Below is a small trained network, with its code and all its weights. Each question gives an input and a class and asks what happens when units are switched off, that is, made to give their printed mean instead of their output.

import numpy as np


def w(rows, s, z=0):
    codes = np.array(rows[::2]) - 128.0
    scale = np.full(codes.shape[1], s)
    scale[-1] = z or s
    return codes * scale


def f(y):
    return np.maximum(y, 0)


def log_softmax(a):
    a = a - a.max(-1, keepdims=True)
    return a - np.log(np.exp(a).sum(-1, keepdims=True))


def net(x, mask):
    res = np.array(x, float).reshape(1, 4) / 4 @ E
    y = f(res @ A[0][:, :-1].T + A[0][:, -1])
    res = res + np.where(mask, y, B[0][:, -1]) @ B[0][:, :-1]
    return log_softmax(res[-1] @ U[:, :-1].T + U[:, -1])


A, B = {}, {}
E = w([
[138,246,109,133],'x0',
[128,127,128,127],'x1',
[5,138,111,115],'x2',
[140,107,43,187],'x3',
],0.014)
A[0] = w([
[207,113,172,93,254],'neuron 1',
[101,193,57,160,189],'neuron 2',
[128,84,10,236,231],'neuron 3',
[73,89,186,98,239],'neuron 4',
[147,229,108,138,185],'neuron 5',
[114,185,178,53,162],'neuron 6',
],0.012,0.0071)
B[0] = w([
[182,109,223,226,219],'neuron 1',
[129,189,66,111,214],'neuron 2',
[146,67,42,116,252],'neuron 3',
[69,71,184,86,224],'neuron 4',
[168,246,111,130,222],'neuron 5',
[112,206,193,101,208],'neuron 6',
],0.011,0.015)
U = w([
[143,73,237,188,161],'0',
[11,87,184,63,240],'1',
[204,34,97,190,200],'2',
[40,60,55,60,130],'3',
[171,208,194,171,82],'4',
[51,213,157,45,105],'5',
[254,160,79,149,96],'6',
[45,188,36,131,6],'7',
],0.0077,0.0013)

Each question gives the input, the list of numbers given to net, and the class t.
The units are the neurons (one row each of A and B). Each row of codes is followed by its name. A weight is (code - 128) times the scale printed after its matrix; where a second scale follows, it is the last column's (A, B and U).
mask holds one flag per neuron, in row order. A switched-off neuron (its flag False) gives its mean, the last column of its row in B, instead of its output. The means were averaged over made-up inputs and are rounded, as every weight is.
A unit's drop is (log p(t) with every unit on - log p(t) with that unit switched off) / (log p(t) with every unit on - log p(t) with every unit switched off).
The circuit of an input: a set's keep is (log p(t) with only the set's units on - log p(t) with every unit switched off) / (log p(t) with every unit on - log p(t) with every unit switched off). Starting from all 6 units, units are removed one at a time, each time the one whose removal leaves the highest keep (on an exact tie, the one counted first), for as long as the keep stays at least 0.8.
circuit, biggest first: the units of the circuit, biggest drop first
most important unit: the unit with the biggest drop
k most important neurons: the k neurons with the biggest drops, biggest first
drop of u: that unit's drop, to one decimal
input [-2,8,-7,2], class 2: 2 most important neurons : neuron 6; neuron 5
input [-2,0,6,7], class 3: most important neuron : neuron 3
input [-1,-4,8,4], class 3: circuit, biggest first : neuron 5; neuron 3
input [-1,-8,4,1], class 3: circuit, biggest first : neuron 1; neuron 5
input [-1,-7,-5,4], class 2: circuit, biggest first : neuron 5; neuron 6
input [0,7,5,6], class 3: 4 most important neurons : neuron 3; neuron 5; neuron 1; neuron 6
input [0,-5,4,-5], class 1: 2 most important neurons : neuron 5; neuron 4
input [-8,3,2,2], class 3: circuit, biggest first : neuron 1; neuron 3
input [0,-8,-3,-3], class 0: circuit, biggest first : neuron 2; neuron 1
input [0,4,4,-1], class 1: 3 most important neurons : neuron 5; neuron 4; neuron 3
input [-1,5,1,5], class 3: 3 most important neurons : neuron 1; neuron 5; neuron 3
input [-1,-5,-3,6], class 2: 2 most important neurons : neuron 5; neuron 3
input [0,-7,-1,2], class 2: 4 most important neurons : neuron 5; neuron 6; neuron 2; neuron 3
input [-1,2,6,6], class 3: circuit, biggest first : neuron 3; neuron 5
input [0,-4,-4,6], class 2: most important unit : neuron 3
input [-1,-6,2,-6], class 1: 3 most important neurons : neuron 5; neuron 4; neuron 2
input [-8,-7,-8,0], class 0: 3 most important neurons : neuron 1; neuron 2; neuron 3
input [0,-2,7,-1], class 1: 3 most important neurons : neuron 5; neuron 4; neuron 3
input [-3,-4,-8,-2], class 0: 2 most important neurons : neuron 1; neuron 3
input [-3,-4,-2,-8], class 0: most important unit : neuron 1
input [-1,7,8,2], class 3: drop of neuron 2 : 0.0
input [-1,3,1,-1], class 1: drop of neuron 5 : 0.5
input [0,2,6,3], class 3: drop of neuron 6 : 0.1
input [-7,-6,3,6], class 3: drop of neuron 1 : 0.9
